Each row of numbers stands for one node and depends on some of the facts below. Use the named rows to name the rest.

Named rows:
[ -6  -8  -2  -5   0 -17  -2   2  10  11   0 -14   0  10  -7  -2  11  -6
  -1  -1  -4  -3  14   3  -8   6 -13]: sido
[  4  -1  -9   1  15   4  -4   4 -10 -12 -16 -10   1   2   8  -8 -12  14
   2  -8 -10  -1  -9   6  14 -10  -1]: griklun
[ 11  -1  -2  27 -14  16  12  17 -11  -8  -3  38  -8  -7   5 -36 -26   7
  -3   1   4  14 -25 -13   1   5  17]: rakim
[  1  29 -17 -15   1  -9  23   7   1 -10  -4 -17 -18   7  20  -4  -6  -6
  25  27  -6   1  -5  -1  -7 -11   9]: nustom
[ 21  39   7  16 -19  20   8   5   1  -3  -9  13  18 -36  13 -10  -1  12
  -3   5  -2  27  18 -26 -25  13   0]: rovum
[-11   5  14  -5   4  16  -4 -19  -3   2   2  -2   1 -14  -5  16 -16  -2
 -14  -5   3   0   4   4  18 -26  -4]: gibruk
[ -2 -11  19  21   3 -24  -7   6   0   2 -23 -19   4  14 -18  -8  16  -5
  -8   1 -25  -5  20  -5 -15  19 -19]: droral
[  9   1  -7  21 -13  18  10  16 -10  -9   3  38  -9  -8   9 -34 -28   6
  -5   0   9  17 -25 -13   3   3  17]: tridri
[ -1   3  11   4   0  10   7  -5   0  -3   0  -8  -3  -6  -5   9  -2 -14
   6   0   0  -5 -10   0   4 -12  17]: lidral
[ 19  51   8  10 -21  17   6   0  -4  -3  -6  20  17 -39  12  -7  -9  21
  -9  15  -4  29  22 -24 -18  10  -2]: niklak
[ -9  -6 -12 -11  -1 -19   3   4   7  14   7 -12  -6   8  -2   1   8 -10
   3  -6   5  -4  14   5  -9   3  -7]: driza
[  5  12   7  -6   3   7   3  -1   1  -8 -16 -16   4   3  -7   2   0  -2
   9   1 -14   4   0   3  -2 -13 -12]: niklor
[  3   9  -4 -16  -3   5   4  -2  -1  -1 -10 -15   2   6  -5   8  -4  -4
   9  -7  -2   8   1   8   0 -20  -8]: plogro
[ -1   8  -4 -16  -1  11  -4  -6  -2   0  -8 -12   5   4  -7  11  -9  -6
   4 -11  -2   9   3  10   2 -24 -13]: digris
[ -4 -11   6  12   2 -20  -7   5   6   6 -11 -14   0  11  -9  -7  15  -5
  -4   4 -14  -4  20  -3 -11  15 -15]: lomol
[ 22  41  12  23 -13  16   3   8   0  -2 -17  14  18 -33  10 -12  -4  13
  -4   5  -7  28  22 -27 -24  17  -1]: vubo
[ -5  -4  -4  20 -37 -27  -2   2 -13  11   9  47   1   6  -5 -30 -26  21
 -20  14  14   2   6 -40  20  22   9]: plitrul
[  4 -13 -20  28 -16 -17  19  25  -5  13  23  44 -20   5  11 -38 -15   1
  -2   3  21   5 -12 -17 -10  28  33]: poflir

There are 2 kinds of fact about the nodes: flitor, brugoskor.
babur flitor 622; betrir flitor 781; bidromok flitor 919; bitron flitor 137; brabrel flitor 39; branum flitor 919
brasker flitor 781; breten flitor 137; brukun flitor 39; butrem flitor 685; defla flitor 39; digris flitor 39
dregel flitor 919; dremor flitor 622; drinur flitor 685; driza flitor 39; drofle flitor 39; droral flitor 39
drotistim flitor 919; druzer flitor 137; dufim flitor 919; fadrobo flitor 919; faler flitor 39; figregre flitor 39
fiklem flitor 919; fizo flitor 622; flaklil flitor 919; flatren flitor 137; fleplum flitor 137; flezol flitor 919
flizak flitor 919; fumos flitor 781; fuper flitor 39; gega flitor 137; gibruk flitor 137; gorur flitor 781
gredra flitor 39; gregrer flitor 137; griklun flitor 919; grogris flitor 39; gusa flitor 685; kedokel flitor 781
kiges flitor 137; klelim flitor 685; klevi flitor 39; kligu flitor 39; klisel flitor 39; kosko flitor 685
kudror flitor 39; leplan flitor 39; leva flitor 781; lidral flitor 137; liger flitor 137; logri flitor 622
lomol flitor 39; luki flitor 919; lukles flitor 39; mabrul flitor 919; malol flitor 39; megil flitor 822
mesker flitor 781; moner flitor 685; mupam flitor 137; mustuk flitor 622; naplor flitor 137; niklak flitor 781
nikle flitor 39; niklor flitor 39; nirir flitor 919; nobripar flitor 39; nolo flitor 39; nunas flitor 137
nustom flitor 39; pagil flitor 685; palil flitor 39; pidro flitor 137; pimel flitor 685; piven flitor 137
pivu flitor 622; plitrul flitor 685; plogro flitor 39; plozim flitor 39; pluflo flitor 39; pluzo flitor 137
poflir flitor 685; pulur flitor 137; radri flitor 685; rakim flitor 685; rarebral flitor 137; rasuko flitor 137
ritek flitor 685; rople flitor 39; rovar flitor 137; rovum flitor 781; rubra flitor 39; rugu flitor 39
rustufam flitor 39; sedrage flitor 137; sibo flitor 622; sido flitor 39; sivu flitor 685; skabel flitor 39
skevan flitor 137; skibeski flitor 919; skidru flitor 137; skiplor flitor 685; skotrul flitor 137; skuplastus flitor 919
soklen flitor 39; stebibon flitor 919; studri flitor 39; tadegruk flitor 137; tikabas flitor 39; tiskos flitor 622
toflu flitor 622; tokedur flitor 622; toklil flitor 39; topazis flitor 137; tostuk flitor 781; trakos flitor 39
traneplak flitor 685; trasken flitor 822; trasur flitor 39; trebri flitor 137; tridri flitor 685; trigrir flitor 919
trilar flitor 39; tripar flitor 137; trodroflal flitor 39; trofi flitor 919; trusal flitor 39; trutek flitor 781
tupan flitor 137; vebros flitor 39; vene flitor 137; vubo flitor 781; vugruvok flitor 137; zabun flitor 39
zanis flitor 137; zelum flitor 39; zeplo flitor 39; zotras flitor 137; zozes flitor 39; zutik flitor 39
betrir brugoskor klisel; betrir brugoskor fumos; betrir brugoskor dregel; betrir brugoskor rovum; betrir brugoskor pulur; bitron brugoskor malol
bitron brugoskor niklak; brabrel brugoskor lidral; brabrel brugoskor kedokel; brabrel brugoskor dregel; brabrel brugoskor palil; brabrel brugoskor nirir
breten brugoskor soklen; breten brugoskor brukun; breten brugoskor tripar; butrem brugoskor klisel; butrem brugoskor tostuk; butrem brugoskor dufim
dremor brugoskor nustom; driza brugoskor leplan; driza brugoskor defla; driza brugoskor gusa; driza brugoskor plogro; driza brugoskor pidro
droral brugoskor druzer; droral brugoskor brukun; droral brugoskor tokedur; flatren brugoskor tikabas; flatren brugoskor vebros; fleplum brugoskor drotistim
fleplum brugoskor niklak; fleplum brugoskor trofi; flizak brugoskor malol; flizak brugoskor gibruk; fuper brugoskor vubo; fuper brugoskor branum
fuper brugoskor gusa; fuper brugoskor fiklem; gregrer brugoskor vubo; gregrer brugoskor mabrul; gregrer brugoskor gredra; gregrer brugoskor rovum
gregrer brugoskor pluflo; grogris brugoskor pivu; grogris brugoskor tupan; grogris brugoskor rarebral; grogris brugoskor skiplor; kiges brugoskor drofle
klelim brugoskor zelum; klelim brugoskor tupan; klevi brugoskor digris; klevi brugoskor drofle; klevi brugoskor vugruvok; klevi brugoskor gibruk
klevi brugoskor trasken; kudror brugoskor fadrobo; kudror brugoskor rakim; kudror brugoskor bidromok; kudror brugoskor trofi; kudror brugoskor pluflo
logri brugoskor lidral; logri brugoskor pagil; logri brugoskor sibo; lomol brugoskor vubo; lomol brugoskor niklor; luki brugoskor nustom
luki brugoskor faler; luki brugoskor skidru; luki brugoskor kligu; luki brugoskor skiplor; lukles brugoskor nobripar; megil brugoskor skabel
megil brugoskor tiskos; megil brugoskor defla; megil brugoskor trodroflal; megil brugoskor sibo; megil brugoskor kosko; mesker brugoskor gorur
mesker brugoskor rasuko; moner brugoskor lidral; moner brugoskor pivu; moner brugoskor rubra; moner brugoskor nobripar; mupam brugoskor tupan
mupam brugoskor dufim; nikle brugoskor tridri; nikle brugoskor flezol; nikle brugoskor flaklil; nolo brugoskor malol; nolo brugoskor trutek
nunas brugoskor skidru; nunas brugoskor ritek; nunas brugoskor babur; pimel brugoskor trutek; pimel brugoskor dufim; piven brugoskor kedokel
piven brugoskor tikabas; piven brugoskor studri; plitrul brugoskor skibeski; plitrul brugoskor malol; plitrul brugoskor radri; plitrul brugoskor fiklem
plozim brugoskor rubra; plozim brugoskor skotrul; plozim brugoskor zabun; pluzo brugoskor trutek; poflir brugoskor kligu; rovar brugoskor drinur
rugu brugoskor tiskos; rugu brugoskor drofle; rustufam brugoskor trigrir; rustufam brugoskor tupan; sido brugoskor griklun; sido brugoskor fumos
sido brugoskor liger; sivu brugoskor malol; sivu brugoskor sedrage; sivu brugoskor rasuko; skevan brugoskor skotrul; skevan brugoskor vugruvok
skevan brugoskor plogro; skevan brugoskor ritek; skuplastus brugoskor tostuk; skuplastus brugoskor kosko; stebibon brugoskor pagil; stebibon brugoskor gibruk
stebibon brugoskor sedrage; stebibon brugoskor flaklil; tadegruk brugoskor leva; tadegruk brugoskor defla; tadegruk brugoskor nustom; tadegruk brugoskor palil
tadegruk brugoskor nirir; toflu brugoskor leva; toflu brugoskor drotistim; toflu brugoskor tupan; toflu brugoskor fizo; toklil brugoskor drinur
toklil brugoskor figregre; toklil brugoskor babur; topazis brugoskor leva; topazis brugoskor tostuk; trakos brugoskor fadrobo; trakos brugoskor gorur
trakos brugoskor rople; trakos brugoskor ritek; traneplak brugoskor trusal; traneplak brugoskor skibeski; traneplak brugoskor skotrul; trasur brugoskor naplor
trasur brugoskor digris; trasur brugoskor skotrul; trebri brugoskor vugruvok; trilar brugoskor mustuk; trilar brugoskor studri; vene brugoskor leva
vene brugoskor rople; vene brugoskor gredra; vene brugoskor studri; zeplo brugoskor brasker; zeplo brugoskor nustom; zeplo brugoskor malol
zeplo brugoskor gega; zotras brugoskor brukun; zotras brugoskor pluflo; zozes brugoskor skibeski; zozes brugoskor rarebral; zozes brugoskor dregel
zozes brugoskor trutek; zozes brugoskor pluflo; zutik brugoskor zanis; zutik brugoskor fizo

Rows to name:
No name comes twice in this set of rows, the named rows included.
[-11 -15   8  11   4 -12   4  -4   9  13  10  -5  -9  -4  -5   4  11 -12
  -9   0   5 -16   7  -2  -1   8  11]  flatren
[  8  -7  -9   1  11   2  -5   6  -6 -10 -19 -15   7   6   4  -9  -7   8
   6  -5  -9  -7 -10   1  16  -2   1]  dregel
[-20 -29  -7  -6 -10 -12 -12 -11   3  33  27   2  -5   4 -15  26  -1 -20
 -14 -35  31  -5  17   7   4 -14   6]  trebri
[  9  -5 -13 -18   8  19  -5   1   6 -14   8  -1  15  -2   7   2   3  20
   4  -7  -2  -7 -32  22  27   0   2]  dufim
[-16 -15   3  12  18  -8  14   6  22   6  21  -7 -21 -12  13  -8  19 -17
  -8  15   0 -21   6   3 -10  23  14]  vene
[  9  -3  20   1  -6  -1   4  -6  17 -15  60  32   8   3 -14  34  43  20
  -3   5  -8  -2 -40  48   0  31  17]  mupam
[-15 -19   6  15   9 -12   8   1  15  13  11 -11 -12  -5   1  -3  12 -18
  -8   4   1 -18   8  -2  -9  17  12]  piven
[-15 -16 -13  -2  15 -21 -22  -3  -9  12   2  -3  -1   3   3  -4 -18  19
 -29 -18   1  -6  22   2  16   3 -16]  stebibon
[ -4 -27  30  37   4 -20  -4   3   6   6 -14 -15   5   7 -21  -5  20 -16
  -8   3 -14 -20  13 -14  -9  28   5]  gregrer
[-18  -4 -17  -2  11 -21  30   7  21   7  35  -7 -32  -8  25  -8  14 -20
   8  26  13 -23   1   0 -11  18  31]  tadegruk
[-21   8  20  -1 -16 -33 -12 -28  -1   7   7   7   3   0 -12  15 -11  13
 -24  25   1 -13  26 -24  34   4  -7]  bitron
[  5 -30 -19  23 -40 -24   3  17 -13  25  21  46  -5  19  -9 -18 -16  -3
   4 -27  37   7  -5 -22  -1  17  28]  traneplak
[ 15   6  -7  24 -14   9  15  20 -13 -13   9  45 -11  -3  12 -32 -25  12
   1   8   7  16 -33  -6  -1   4  26]  skiplor
[ -7 -19  -2   9 -11 -25   5   0   2  19  18  -4 -11  13  -4  14   8 -21
   8 -13  17 -11   6  -4  -4   6  25]  nunas

The same nodes again, as new rows of numbers:
Some nodes and their rows:
[  0  -1  18  -3   4   4   7  -3  -4   5 -10   2   5  -5   0  -1  -2  11
   5   5   8   4  -4  -6   4   5  -8  -4   8  -1 -10  -4]: rarebral
[ -5   9  -1   3  -1   0  -4  -3  -9  -6   6  -4   5   1  -2   1  -1   0
 -13  -3   4   1  -3  -9   1   2 -12  -7   6  -9   3  -1]: kligu
[  0  -1 -20   2 -10  -5   6   2   8   1  16  -3   3   5   4  -2   8 -13
  -4   6  -5   1  -4  -1  -4  -1  25  10 -12  -5   0   1]: rugu
[  6  -6  -3  -1   0   0  -7   4   3   2   1   2  -8   7   4  -2   0  10
   3  10   1 -14  -5  -1  -8 -21   7  12  -6  11   2   4]: mesker
[  0   3   0   2  -1   0  -3  -2  -4  -4  -9   3   0  -7   0   2  -9  -5
   0   1  -4  11   0   2   1   8 -18  -2   1  -4 -12   2]: radri
[ -5  -3  -5   1   2  -6  -5   5  -4  -6  -7   0  -8  -2   0   4  -2   2
   2 -15  -1   4   5   4  -3  18  -9  -5   7  -3  -8   2]: mabrul
[  4   1 -13   1  -7  -1  -1   2   6   1   5   5  -2   5   4   1  -1   2
  -1   4 -15   5   0  12   0  -7  21   8 -12   3  -4   0]: plitrul
[  1   1  23  -4   6   5   4  -4 -10   4  -7   0   7  -1  -2   0   0  21
  -1   3   2   4  -6  -4   7   2 -14  -5   9  -1 -13  -5]: tupan
[  4   0 -10   1  -9  -1  -2   1   5   1   7   5   0   6   4   1  -1   4
  -3   6 -16   5  -1  11  -1  -6  18   7 -13   2  -6   0]: moner
[ -4   6  -2  -1   1  -2   0  -3  -6  -4   5  -9   3  -6  -3   0   1  -9
  -8  -1  -1   4  -1  -5   0   8 -14  -3   4  -8   0   3]: malol
[  3   4 -37 -16   3  -3   8  -2  19 -12  -1   0  -6 -18  11  -8  10   0
  10 -21   9 -13  15  24  17 -18  49  14   5  -3  17  -8]: sido
[ -5  -2   2   2   1  -3  -6   5  -7  -6  -4   1  -9   1  -1   3  -2   1
  -3 -14  -4   1   4   0  -3  21 -10  -7   3  -6 -10   3]: nirir
[  0   4 -13  -1  -4  -3   4   0   2   0  19  -4   7  10   0  -1  11   8
 -13   0 -12  -1  -2   4   0 -11  21   4  -6  -2   4  -1]: grogris
[ -5   6  -8  17  -5  12 -39  -3   0 -13  -9  29  -5  18   1  -3 -35  -9
   4  -6  39 -18   3 -11  10 -13  -5  -7   8   0  34  -8]: drinur
[  0   2  33   1  -1   6   8   3  -5   5  -9  10 -17 -10  -5   1  -1   4
  -7  -4  -7 -12  13  -2  -5   4 -19 -13  -4   3  -4   5]: mustuk
[  5  -5   3  -4  -2   2   8   1   7   9   4   4   4   8   5  -3   6  16
  10   8  -1  -2  -4   6   4 -10  30   8  -7   6  -2  -5]: pluzo
[ -4   6  -1   1  -2  -3   5  -2  -5  -4   2  -4   2  -7  -1   1   1 -10
  -8  -1   2   5   1  -9  -2  10 -13  -5   4 -11  -4   2]: defla
[  5  -2  -9   0  -6   2  -6   0   5   1   7   2   1   7   3   0  -3  -3
   1   5 -16   1  -1  12   2  -9  14  10 -16   4   3   3]: sivu

Rows to name:
No name comes twice in this set of rows, the named rows included.
[  4  -4  -2  -1 -11   3   6   0   8   5   3   6  -1   6   7   0   2   2
   7   9  -4   3  -5   5   0  -3  18   8  -6   4  -7   1]  megil
[  1  -3   7   1  -7   3   3  -3   0   1 -11   4  -2  -6   2   1  -8 -14
  11   9   5   7  -7  -7   0  12 -18   1   5  -4 -16   3]  trasken
[ -2 -19  10  -8  12  17 -32  -6  -7  -6   3 -25   4  -4 -13  -1 -15 -44
   7 -10  -7 -14  -1   6   8  23 -31   5 -12   4  27  16]  flezol
[ -4   7  -7   1   0  -6  10  -1  -1  -4  -2  -4   0 -11   0   1   4 -10
  -3  -2   4   8   2  -3  -1   7  -7  -5   8  -8  -6   0]  niklor
[ -4  12   3  -3   4   0  -2  -5 -14  -6   8 -11  10   0  -6   3   6  17
 -24  -5 -13   7  -4   0   4  -2 -20  -9  11  -7  -5   1]  zelum
[ -8   8 -12  14  -4   8 -30  -3  -2 -13   2  18   0  16  -1  -5 -21 -15
  -4  -8  42 -21   2 -21   8 -11  -3 -10  12  -7  41  -7]  figregre
[ -4   8  22   0   0   1  12  -2  -4   0   0  -2  -9  -8  -6  -1   7  -9
 -14  -5  -2  -9  11  -9  -5   4 -11 -11  -1  -4   1   3]  studri
[  4   0  -4 -14  11  -3  -1   0   5 -11 -27   5 -18 -25   7  -4  -6  13
  13  -9  19 -13   7   7   7 -15  -9   5  19   2  -3  -2]  fumos
[  0   3 -15   0  -8  -5   5   2   3   2  17  -3   4   8   3  -1  11   0
  -9   3 -10   0  -3   1  -3  -6  23   6 -12  -4   0   0]  lukles
[ -2   3 -18   8  16 -11  10  -2   9   5  -7 -25  20  -5 -15   6   6 -31
   8   1   0  26   6   9  -8 -11 -27 -10  17  21  26  -1]  soklen
[ -4   7   1   1   0  -1   2  -2  -7  -5   4  -4   4  -2  -3   0   2  -6
 -10  -2   0   3  -1  -7   0   6 -14  -6   5  -8  -1   1]  nustom
[  0   0   4   2   0   2  -4   1  -7  -2  -6   4  -2  -8   1   4  -6   9
  -3   1  -5   6  -3   4   1   8 -22  -5   5  -3 -11   3]  pivu
[  2  -6 -13   9  16  -7   3   2  10   7 -17 -14  11  -7 -12   8  -3 -19
  17   3  -2  26   4  16  -7 -11 -35  -8  16  26  23   1]  tokedur
[  1  -3   3   2   0   2  -4   0  -3  -2  -7   3  -3 -12   1   3  -9  -1
   1   2  -4   5  -3   0  -1  13 -23  -3   2  -4  -9   5]  sibo

